Below are the code and all the weights of a small trained network. Each question names an input and a target symbol and asks about switching units off, where a switched-off unit gives its printed mean instead of its output.

import numpy as np


def w(rows, s, z=0):
    codes = np.array(rows[::2]) - 128.0
    scale = np.full(codes.shape[1], s)
    scale[-1] = z or s
    return codes * scale


def norm(h):
    return h / np.sqrt((h * h).mean(-1, keepdims=True) + 1e-5)


def f(y):
    return np.maximum(y, 0)


def softmax(a):
    e = np.exp(a - a.max(-1, keepdims=True))
    return e / e.sum(-1, keepdims=True)


def log_softmax(a):
    a = a - a.max(-1, keepdims=True)
    return a - np.log(np.exp(a).sum(-1, keepdims=True))


def net(x, mask):
    ids = ['ΞΨαζθλ'.index(c) for c in x.split()]
    T = len(ids)
    res = E[ids] + P[:T]
    r = norm(res)
    for j in range(3):
        rows = slice(2 * j, 2 * j + 2)
        q, k, v = (r @ M[0][rows].T for M in (Q, K, V))
        z = softmax(np.where(np.tri(T) > 0, q @ k.T / 2**0.5, -1e9)) @ v
        o = O[0][rows]
        res = res + np.where(mask[j], z, o[:, -1]) @ o[:, :-1]
    y = f(norm(res) @ A[0][:, :-1].T + A[0][:, -1])
    res = res + np.where(mask[3:15], y, B[0][:, -1]) @ B[0][:, :-1]
    return log_softmax(norm(res)[-1] @ U[:, :-1].T + U[:, -1])


Q, K, V, O, A, B = {}, {}, {}, {}, {}, {}
E = w([
[123,158,120,121,155,124,162,114,149],'Ξ',
[126,105,154,128,177,99,17,137,109],'Ψ',
[126,122,126,108,51,7,198,95,246],'α',
[165,164,64,96,164,95,123,107,113],'ζ',
[142,145,120,102,193,100,197,143,134],'θ',
[154,132,100,120,144,125,169,108,139],'λ',
],0.018)
P = w([
[94,113,151,184,106,183,28,167,105],'0',
[175,145,156,56,156,103,165,191,97],'1',
[40,254,34,61,82,67,205,226,135],'2',
[95,136,138,115,42,229,188,37,161],'3',
[150,96,227,86,135,67,143,56,26],'4',
[169,154,79,103,163,95,96,74,96],'5',
],0.007)
Q[0] = w([
[156,117,139,227,54,202,103,127,92],'H0',
[114,67,182,103,102,72,153,109,29],'H0',
[141,67,119,254,123,235,178,105,139],'H1',
[162,132,131,76,82,131,145,191,106],'H1',
[110,57,148,202,107,198,97,170,81],'H2',
[137,116,136,90,157,94,177,30,114],'H2',
],0.0081)
K[0] = w([
[185,84,169,122,111,120,211,175,59],'H0',
[62,190,79,140,122,63,118,147,110],'H0',
[218,228,42,106,105,49,239,140,133],'H1',
[162,155,79,156,74,123,138,62,91],'H1',
[178,214,158,20,96,71,245,103,143],'H2',
[118,91,172,166,100,121,21,255,114],'H2',
],0.0063)
V[0] = w([
[128,70,189,163,94,125,80,89,181],'H0',
[108,166,156,111,98,124,2,113,37],'H0',
[178,122,128,107,142,139,77,128,125],'H1',
[127,142,130,160,109,168,95,129,187],'H1',
[52,147,170,165,187,151,108,140,112],'H2',
[163,159,37,197,133,218,123,99,125],'H2',
],0.0098)
O[0] = w([
[173,157,75,77,23,75,178,83,95,29],'H0',
[193,93,77,60,37,242,135,70,200,13],'H0',
[111,198,216,230,102,141,73,69,179,107],'H1',
[146,58,129,168,153,138,156,126,55,159],'H1',
[33,6,36,127,150,141,60,100,86,254],'H2',
[86,108,67,255,117,151,226,101,167,177],'H2',
],0.0066,0.0054)
A[0] = w([
[150,94,129,64,104,167,138,144,103,84],'N0',
[195,106,86,142,2,145,101,121,79,68],'N1',
[70,141,160,140,125,82,38,181,94,145],'N2',
[64,136,73,120,133,149,153,102,154,107],'N3',
[55,78,102,108,82,159,140,86,106,189],'N4',
[97,172,111,182,191,122,186,116,126,251],'N5',
[133,73,129,72,117,181,190,78,115,144],'N6',
[164,163,213,45,110,145,70,127,165,220],'N7',
[145,112,149,142,59,59,146,131,164,160],'N8',
[211,235,198,58,84,105,137,190,103,69],'N9',
[89,111,131,7,86,140,110,80,121,176],'N10',
[114,147,171,156,132,179,122,100,155,165],'N11',
],0.0094,0.0032)
B[0] = w([
[103,138,181,129,74,157,92,168,130,136],'N0',
[152,135,216,164,16,161,83,254,101,141],'N1',
[126,175,162,131,229,134,69,148,152,195],'N2',
[169,88,111,101,146,108,142,89,123,201],'N3',
[163,122,115,100,189,94,56,128,46,208],'N4',
[178,144,124,90,66,181,82,157,133,255],'N5',
[193,136,63,122,82,122,61,165,115,166],'N6',
[64,83,63,175,109,190,153,54,12,200],'N7',
[148,131,116,100,172,182,39,131,80,172],'N8',
[193,127,138,76,100,97,212,16,53,213],'N9',
[213,129,154,250,137,110,79,211,144,169],'N10',
[197,100,98,98,172,127,98,77,139,155],'N11',
],0.0079,0.0095)
U = w([
[109,137,168,120,197,132,99,201,181,97],'Ξ',
[76,1,103,105,162,188,158,102,135,61],'Ψ',
[159,116,137,89,158,202,144,89,229,113],'α',
[113,146,142,252,137,140,168,140,132,136],'ζ',
[123,107,178,151,51,195,121,214,106,255],'θ',
[157,159,167,122,124,134,167,116,75,153],'λ',
],0.0071,0.0013)

Each question gives the input, a string of symbols that net reads in full, and the target symbol t.
The units are the heads (2 rows each of Q, K, V and O) and the neurons (one row each of A and B). Each row of codes is followed by its name. A weight is (code - 128) times the scale printed after its matrix; where a second scale follows, it is the last column's (O, A, B and U).
mask holds one flag per unit, heads first, then neurons. A switched-off unit (its flag False) gives its mean, the last column of its rows in O or B, instead of its output. The means were averaged over made-up inputs and are rounded, as every weight is.
A unit's drop is (log p(t) with every unit on - log p(t) with that unit switched off) / (log p(t) with every unit on - log p(t) with every unit switched off).
The circuit of an input: a set's keep is (log p(t) with only the set's units on - log p(t) with every unit switched off) / (log p(t) with every unit on - log p(t) with every unit switched off). Starting from the 12 units with the biggest drops (on a tie, the unit counted first), units are removed one at a time, each time the one whose removal leaves the highest keep (on an exact tie, the one counted first), for as long as the keep stays at least 0.8.
circuit, biggest first: the units of the circuit, biggest drop first
most important unit: the unit with the biggest drop
k most important neurons: the k neurons with the biggest drops, biggest first
heads that matter: for each layer, one digit per head in row order, 1 if its drop is at least 0.15 and else 0, layers parted by /
drop when u is switched off: that unit's drop, to one decimal
input Ξ Ψ α θ, target θ: most important neuron	(N10)
input Ψ α Ξ, target θ: heads that matter	100
input θ Ξ Ξ, target Ξ: heads that matter	000
input θ ζ Ξ Ψ Ξ, target Ξ: heads that matter	001
input θ Ξ Ξ θ, target Ξ: heads that matter	100
input θ ζ θ α Ξ ζ, target Ξ: 2 most important neurons	(N9 N7)
input Ξ Ξ Ψ Ξ Ξ, target θ: heads that matter	101
input Ξ α Ξ, target Ψ: heads that matter	001
input λ ζ θ λ Ξ α, target ζ: heads that matter	101
input α Ξ Ξ λ, target λ: circuit, biggest first	(H2 N9)
input Ψ θ Ψ Ξ α, target θ: heads that matter	100
input Ξ λ Ξ Ψ ζ ζ, target θ: circuit, biggest first	(H0 N1 N10)
input Ξ Ξ λ, target Ψ: heads that matter	001
input θ Ξ α α θ, target Ξ: heads that matter	000
input ζ θ Ξ Ξ α, target α: heads that matter	101
input λ ζ α α ζ, target ζ: heads that matter	001
input Ψ Ξ λ, target θ: most important unit	H0
input α Ξ λ Ξ Ψ λ, target Ξ: 2 most important neurons	(N2 N10)
input α α Ψ, target λ: circuit, biggest first	(H2 N9)
input Ψ θ Ψ, target θ: 2 most important neurons	(N1 N10)
input α Ξ θ Ξ, target λ: drop when N9 is switched off	0.2
input θ Ξ λ, target Ξ: drop when H0 is switched off	0.1
input Ξ θ Ξ λ ζ, target Ψ: drop when H2 is switched off	0.7
